Below is a small trained network, with its code and all its weights. Each question gives an input and a class and asks what happens when units are switched off, that is, made to give their printed mean instead of their output.

import numpy as np


def w(rows, s, z=0):
    codes = np.array(rows[::2]) - 128.0
    scale = np.full(codes.shape[1], s)
    scale[-1] = z or s
    return codes * scale


def norm(h):
    return h / np.sqrt((h * h).mean(-1, keepdims=True) + 1e-5)


def f(y):
    return np.maximum(y, 0)


def log_softmax(a):
    a = a - a.max(-1, keepdims=True)
    return a - np.log(np.exp(a).sum(-1, keepdims=True))


def net(x, mask):
    res = np.array(x, float).reshape(1, 3) / 4 @ E
    u = 0
    for l in range(4):
        y = f(norm(res) @ A[l][:, :-1].T + A[l][:, -1])
        res = res + np.where(mask[u : u + 5], y, B[l][:, -1]) @ B[l][:, :-1]
        u += 5
    return log_softmax(norm(res)[-1] @ U[:, :-1].T + U[:, -1])


A, B = {}, {}
E = w([
[208,253,107],'x0',
[131,130,133],'x1',
[48,175,158],'x2',
],0.0053)
A[0] = w([
[208,255,126,161],'L0N0',
[218,212,29,138],'L0N1',
[250,98,61,41],'L0N2',
[160,85,147,3],'L0N3',
[19,200,139,139],'L0N4',
],0.0073,0.0055)
B[0] = w([
[107,145,21,254],'L0N0',
[78,86,104,236],'L0N1',
[213,187,32,180],'L0N2',
[44,142,2,128],'L0N3',
[73,252,109,205],'L0N4',
],0.0071,0.0061)
A[1] = w([
[157,68,145,34],'L1N0',
[106,11,81,253],'L1N1',
[213,79,127,155],'L1N2',
[168,138,66,155],'L1N3',
[63,142,188,147],'L1N4',
],0.011,0.0051)
B[1] = w([
[254,65,147,140],'L1N0',
[177,171,148,254],'L1N1',
[60,192,157,173],'L1N2',
[125,56,212,204],'L1N3',
[52,96,113,172],'L1N4',
],0.0095,0.0087)
A[2] = w([
[39,130,151,75],'L2N0',
[254,158,36,47],'L2N1',
[169,96,224,13],'L2N2',
[35,73,156,4],'L2N3',
[176,63,161,143],'L2N4',
],0.011,0.0038)
B[2] = w([
[79,37,193,200],'L2N0',
[157,62,84,255],'L2N1',
[145,161,232,184],'L2N2',
[8,137,217,168],'L2N3',
[138,220,109,180],'L2N4',
],0.011,0.0061)
A[3] = w([
[56,213,12,15],'L3N0',
[75,255,106,86],'L3N1',
[64,223,185,118],'L3N2',
[188,85,121,155],'L3N3',
[45,85,214,2],'L3N4',
],0.0076,0.0054)
B[3] = w([
[68,250,135,184],'L3N0',
[191,143,45,194],'L3N1',
[210,51,127,253],'L3N2',
[99,73,181,202],'L3N3',
[95,111,169,177],'L3N4',
],0.012,0.0042)
U = w([
[178,150,236,241],'0',
[39,250,4,178],'1',
[151,82,67,253],'2',
[89,179,131,3],'3',
[93,201,132,3],'4',
[13,104,220,227],'5',
],0.015,0.0058)

Each question gives the input, the list of numbers given to net, and the class t.
The units are the neurons (one row each of A and B). Each row of codes is followed by its name. A weight is (code - 128) times the scale printed after its matrix; where a second scale follows, it is the last column's (A, B and U).
mask holds one flag per neuron, layer by layer. A switched-off neuron (its flag False) gives its mean, the last column of its row in B, instead of its output. The means were averaged over made-up inputs and are rounded, as every weight is.
A unit's drop is (log p(t) with every unit on - log p(t) with that unit switched off) / (log p(t) with every unit on - log p(t) with every unit switched off).
The circuit of an input: a set's keep is (log p(t) with only the set's units on - log p(t) with every unit switched off) / (log p(t) with every unit on - log p(t) with every unit switched off). Starting from the 12 units with the biggest drops (on a tie, the unit counted first), units are removed one at a time, each time the one whose removal leaves the highest keep (on an exact tie, the one counted first), for as long as the keep stays at least 0.8.
circuit, biggest first: the units of the circuit, biggest drop first
k most important neurons: the k neurons with the biggest drops, biggest first
k most important neurons of layer l: the k neurons of layer l with the biggest drops, biggest first
drop when u is switched off: that unit's drop, to one decimal
input [2,-6,1], class 1: most important neuron	(L0N0)
input [7,7,0], class 2: 2 most important neurons	(L0N4; L1N2)
input [0,6,0], class 0: 2 most important neurons	(L1N3; L0N4)
input [-1,-7,-8], class 0: 2 most important neurons	(L1N3; L0N0)
input [7,3,0], class 2: 3 most important neurons	(L0N4; L1N2; L2N1)
input [1,1,8], class 1: 2 most important neurons of layer 3	(L3N1; L3N3)
input [8,-4,4], class 1: 2 most important neurons	(L0N0; L3N0)
input [1,-8,4], class 1: 2 most important neurons	(L0N4; L1N3)
input [5,8,0], class 2: 2 most important neurons	(L0N4; L1N2)
input [8,-5,-2], class 2: drop when L1N3 is switched off	0.1
input [6,8,-3], class 2: drop when L3N3 is switched off	0.0
input [-2,-5,-8], class 0: drop when L1N3 is switched off	0.1
input [-8,-4,-1], class 0: drop when L0N4 is switched off	0.8
input [4,-4,1], class 1: circuit, biggest first	(L0N0)
